Here is a tiny trained network, its code and every weight. The questions are about switching its units off for an input and a class, where a switched-off unit gives its printed mean instead of its output.

import numpy as np


def w(rows, s, z=0):
    codes = np.array(rows[::2]) - 128.0
    scale = np.full(codes.shape[1], s)
    scale[-1] = z or s
    return codes * scale


def f(y):
    return np.maximum(y, 0)


def log_softmax(a):
    a = a - a.max(-1, keepdims=True)
    return a - np.log(np.exp(a).sum(-1, keepdims=True))


def net(x, mask):
    res = np.array(x, float).reshape(1, 4) / 4 @ E
    y = f(res @ A[0][:, :-1].T + A[0][:, -1])
    res = res + np.where(mask, y, B[0][:, -1]) @ B[0][:, :-1]
    return log_softmax(res[-1] @ U[:, :-1].T + U[:, -1])


A, B = {}, {}
E = w([
[154,159,16,98],'x0',
[76,198,143,124],'x1',
[141,109,40,245],'x2',
[52,103,57,47],'x3',
],0.011)
A[0] = w([
[134,119,138,250,154],'neuron 0',
[39,82,118,189,217],'neuron 1',
[45,130,42,73,194],'neuron 2',
[120,116,88,94,89],'neuron 3',
[5,111,195,103,238],'neuron 4',
[124,107,117,120,30],'neuron 5',
[206,144,120,150,254],'neuron 6',
[129,77,67,165,134],'neuron 7',
[126,117,110,174,190],'neuron 8',
[92,5,125,140,193],'neuron 9',
[139,179,57,40,158],'neuron 10',
[103,59,109,148,193],'neuron 11',
[110,17,149,149,160],'neuron 12',
[168,116,202,128,133],'neuron 13',
],0.016,0.0028)
B[0] = w([
[111,19,162,153,249],'neuron 0',
[157,63,20,154,199],'neuron 1',
[81,88,22,88,231],'neuron 2',
[83,117,110,134,164],'neuron 3',
[129,190,5,95,240],'neuron 4',
[99,134,107,135,135],'neuron 5',
[174,113,96,205,197],'neuron 6',
[119,175,161,101,197],'neuron 7',
[110,83,165,134,183],'neuron 8',
[197,192,163,148,194],'neuron 9',
[55,49,218,120,211],'neuron 10',
[163,170,163,133,175],'neuron 11',
[163,175,194,154,192],'neuron 12',
[150,196,101,110,203],'neuron 13',
],0.023,0.016)
U = w([
[138,53,126,214,5],'0',
[2,118,54,56,255],'1',
[191,185,225,175,43],'2',
[166,190,58,138,212],'3',
],0.0079,0.0014)

Each question gives the input, the list of numbers given to net, and the class t.
The units are the neurons (one row each of A and B). Each row of codes is followed by its name. A weight is (code - 128) times the scale printed after its matrix; where a second scale follows, it is the last column's (A, B and U).
mask holds one flag per neuron, in row order. A switched-off neuron (its flag False) gives its mean, the last column of its row in B, instead of its output. The means were averaged over made-up inputs and are rounded, as every weight is.
A unit's drop is (log p(t) with every unit on - log p(t) with that unit switched off) / (log p(t) with every unit on - log p(t) with every unit switched off).
The circuit of an input: a set's keep is (log p(t) with only the set's units on - log p(t) with every unit switched off) / (log p(t) with every unit on - log p(t) with every unit switched off). Starting from the 12 units with the biggest drops (on a tie, the unit counted first), units are removed one at a time, each time the one whose removal leaves the highest keep (on an exact tie, the one counted first), for as long as the keep stays at least 0.8.
units of the circuit, in order: the units of the circuit, biggest drop first
k most important neurons: the k neurons with the biggest drops, biggest first
drop when u is switched off: that unit's drop, to one decimal
input [-8,-7,4,7], class 2: units of the circuit, in order	(neuron 9)
input [-6,-7,7,-4], class 2: 3 most important neurons	(neuron 12; neuron 9; neuron 2)
input [7,4,6,-2], class 0: 2 most important neurons	(neuron 4; neuron 6)
input [-8,-8,6,-3], class 2: 2 most important neurons	(neuron 12; neuron 9)
input [1,-3,-3,-1], class 2: 2 most important neurons	(neuron 2; neuron 4)
input [-5,-3,2,3], class 2: 3 most important neurons	(neuron 2; neuron 12; neuron 9)
input [-4,4,0,-5], class 3: 4 most important neurons	(neuron 10; neuron 13; neuron 8; neuron 2)
input [-2,0,-5,-8], class 3: 3 most important neurons	(neuron 13; neuron 10; neuron 12)
input [-3,-8,-8,-6], class 3: 3 most important neurons	(neuron 13; neuron 10; neuron 0)
input [0,-5,7,7], class 3: 4 most important neurons	(neuron 9; neuron 2; neuron 11; neuron 7)
input [-8,-4,5,0], class 2: 3 most important neurons	(neuron 12; neuron 9; neuron 2)
input [1,-2,-6,-3], class 3: 2 most important neurons	(neuron 2; neuron 0)
input [7,-8,6,-2], class 2: 2 most important neurons	(neuron 7; neuron 2)
input [1,-5,0,-5], class 2: 2 most important neurons	(neuron 2; neuron 1)
input [2,-3,1,0], class 2: most important neuron	(neuron 4)
input [-4,4,-2,-4], class 3: drop when neuron 6 is switched off	0.0
input [-1,-7,4,-3], class 2: drop when neuron 12 is switched off	0.1
input [-6,-2,-2,0], class 3: drop when neuron 4 is switched off	0.2
